Below are the code and all the weights of a small trained network. Each question names an input and a target symbol and asks about switching units off, where a switched-off unit gives its printed mean instead of its output.

import numpy as np


def w(rows, s, z=0):
    codes = np.array(rows[::2]) - 128.0
    scale = np.full(codes.shape[1], s)
    scale[-1] = z or s
    return codes * scale


def norm(h):
    return h / np.sqrt((h * h).mean(-1, keepdims=True) + 1e-5)


def f(y):
    return np.maximum(y, 0)


def softmax(a):
    e = np.exp(a - a.max(-1, keepdims=True))
    return e / e.sum(-1, keepdims=True)


def log_softmax(a):
    a = a - a.max(-1, keepdims=True)
    return a - np.log(np.exp(a).sum(-1, keepdims=True))


def net(x, mask):
    ids = ['Δαγεζηθλμξστφψω'.index(c) for c in x.split()]
    T = len(ids)
    res = E[ids] + P[:T]
    u = 0
    for l in range(2):
        q, k, v = (norm(res) @ M[l].T for M in (Q, K, V))
        z = softmax(np.where(np.tri(T) > 0, q @ k.T / 2**0.5, -1e9)) @ v
        res = res + np.where(mask[u], z, O[l][:, -1]) @ O[l][:, :-1]
        u += 1
        y = f(norm(res) @ A[l][:, :-1].T + A[l][:, -1])
        res = res + np.where(mask[u : u + 4], y, B[l][:, -1]) @ B[l][:, :-1]
        u += 4
    return log_softmax(norm(res)[-1] @ U[:, :-1].T + U[:, -1])


Q, K, V, O, A, B = {}, {}, {}, {}, {}, {}
E = w([
[103,136,109,106],'Δ',
[144,153,94,167],'α',
[66,125,185,91],'γ',
[88,147,149,116],'ε',
[89,115,132,51],'ζ',
[59,206,102,73],'η',
[96,147,119,112],'θ',
[191,156,235,177],'λ',
[109,160,117,162],'μ',
[198,145,60,111],'ξ',
[97,98,151,7],'σ',
[106,119,173,104],'τ',
[93,159,176,70],'φ',
[77,216,164,201],'ψ',
[159,125,112,104],'ω',
],0.021)
P = w([
[175,66,87,180],'0',
[110,129,78,1],'1',
[119,133,47,34],'2',
[112,155,63,74],'3',
[71,158,101,59],'4',
[87,179,71,100],'5',
[77,178,86,86],'6',
[75,223,82,145],'7',
[81,193,97,95],'8',
[81,156,113,19],'9',
[90,217,73,165],'10',
],0.0091)
Q[0] = w([
[103,237,152,57],'L0H0',
[135,3,101,176],'L0H0',
],0.021)
K[0] = w([
[176,97,255,189],'L0H0',
[58,166,22,44],'L0H0',
],0.017)
V[0] = w([
[5,71,28,158],'L0H0',
[188,83,192,181],'L0H0',
],0.03)
O[0] = w([
[98,64,191,2,1],'L0H0',
[233,160,169,182,181],'L0H0',
],0.018,0.023)
A[0] = w([
[175,207,205,15,166],'L0N0',
[155,37,143,67,255],'L0N1',
[9,13,200,177,187],'L0N2',
[156,113,128,131,81],'L0N3',
],0.014,0.0059)
B[0] = w([
[194,229,90,225,248],'L0N0',
[194,250,114,168,255],'L0N1',
[224,201,75,91,233],'L0N2',
[158,178,82,128,131],'L0N3',
],0.014,0.0055)
Q[1] = w([
[111,4,179,192],'L1H0',
[90,92,168,81],'L1H0',
],0.037)
K[1] = w([
[68,252,59,63],'L1H0',
[95,146,106,192],'L1H0',
],0.031)
V[1] = w([
[243,63,250,44],'L1H0',
[1,223,191,57],'L1H0',
],0.03)
O[1] = w([
[106,155,252,129,33],'L1H0',
[119,239,97,161,8],'L1H0',
],0.034,0.015)
A[1] = w([
[168,163,173,68,200],'L1N0',
[108,212,162,119,40],'L1N1',
[134,146,31,119,10],'L1N2',
[130,120,118,255,130],'L1N3',
],0.041,0.0013)
B[1] = w([
[127,157,78,217,170],'L1N0',
[82,5,88,98,203],'L1N1',
[181,158,232,77,230],'L1N2',
[228,212,107,178,250],'L1N3',
],0.03,0.023)
U = w([
[72,137,133,130,175],'Δ',
[169,160,122,220,121],'α',
[88,75,74,204,2],'γ',
[83,162,250,117,157],'ε',
[47,139,46,130,143],'ζ',
[109,200,97,62,130],'η',
[73,128,127,122,186],'θ',
[136,122,137,127,56],'λ',
[81,70,154,213,50],'μ',
[126,27,111,84,183],'ξ',
[162,180,177,11,97],'σ',
[157,80,236,145,93],'τ',
[166,121,11,71,105],'φ',
[192,189,177,127,141],'ψ',
[133,55,176,101,170],'ω',
],0.012,0.0034)

Each question gives the input, a string of symbols that net reads in full, and the target symbol t.
The units are the heads (2 rows each of Q, K, V and O) and the neurons (one row each of A and B). Each row of codes is followed by its name. A weight is (code - 128) times the scale printed after its matrix; where a second scale follows, it is the last column's (O, A, B and U).
mask holds one flag per unit, layer by layer, with each layer's heads first. A switched-off unit (its flag False) gives its mean, the last column of its rows in O or B, instead of its output. The means were averaged over made-up inputs and are rounded, as every weight is.
A unit's drop is (log p(t) with every unit on - log p(t) with that unit switched off) / (log p(t) with every unit on - log p(t) with every unit switched off).
The circuit of an input: a set's keep is (log p(t) with only the set's units on - log p(t) with every unit switched off) / (log p(t) with every unit on - log p(t) with every unit switched off). Starting from all 10 units, units are removed one at a time, each time the one whose removal leaves the highest keep (on an exact tie, the one counted first), for as long as the keep stays at least 0.8.
units of the circuit, in order: the units of the circuit, biggest drop first
unit that matters most: the unit with the biggest drop
k most important neurons: the k neurons with the biggest drops, biggest first
k most important neurons of layer l: the k neurons of layer l with the biggest drops, biggest first
drop of u: that unit's drop, to one decimal
input ζ σ Δ φ ψ, target ζ: units of the circuit, in order	(L1H0, L0H0, L1N1, L1N2)
input ε ξ ε ξ γ, target ε: units of the circuit, in order	(L1H0, L0H0)
input γ ω γ ε ζ, target γ: most important neuron	(L1N0)
input μ φ Δ σ τ, target μ: 2 most important neurons of layer 1	(L1N0, L1N1)
input η φ γ, target η: units of the circuit, in order	(L0H0, L1H0)
input σ γ σ τ ε φ φ ξ φ ε, target σ: 4 most important neurons	(L0N1, L1N2, L0N2, L1N3)
input φ η ψ φ φ ω, target φ: units of the circuit, in order	(L1H0, L0H0)
input φ ε φ, target φ: units of the circuit, in order	(L1H0, L0H0)
input μ φ ω, target μ: 2 most important neurons of layer 0	(L0N1, L0N0)
input γ φ φ, target γ: 4 most important neurons	(L1N0, L0N1, L1N1, L0N0)
input ζ τ θ, target ζ: 2 most important neurons	(L1N1, L1N2)
input σ ω φ σ τ θ ε τ φ, target σ: units of the circuit, in order	(L0H0, L1N2, L0N2)
input μ τ α ξ φ ε ξ ξ ξ φ σ, target μ: 3 most important neurons of layer 1	(L1N0, L1N1, L1N2)
input μ α γ ε, target μ: 2 most important neurons of layer 1	(L1N0, L1N1)
input η φ α α μ ζ α φ ξ τ, target η: unit that matters most	L0H0
input γ σ Δ Δ σ ε φ τ ω, target γ: 2 most important neurons of layer 0	(L0N1, L0N0)
input γ ζ μ, target γ: 2 most important neurons of layer 1	(L1N0, L1N1)
input σ φ γ ε γ Δ φ ω ε α ξ, target σ: 2 most important neurons	(L0N2, L1N2)
input σ ε α φ, target σ: 2 most important neurons of layer 0	(L0N1, L0N2)
input σ ε ξ, target σ: 3 most important neurons	(L1N2, L0N2, L1N3)
input φ α ω Δ, target φ: drop of L1H0	2.2
input ζ α φ ζ, target ζ: drop of L0H0	1.1
input φ ζ θ, target φ: drop of L0H0	0.7
input ξ φ ζ η τ ζ η ξ σ, target ξ: most important neuron of layer 1	(L1N3)
input τ ξ ξ σ φ σ σ τ μ, target τ: 2 most important neurons of layer 1	(L1N3, L1N1)
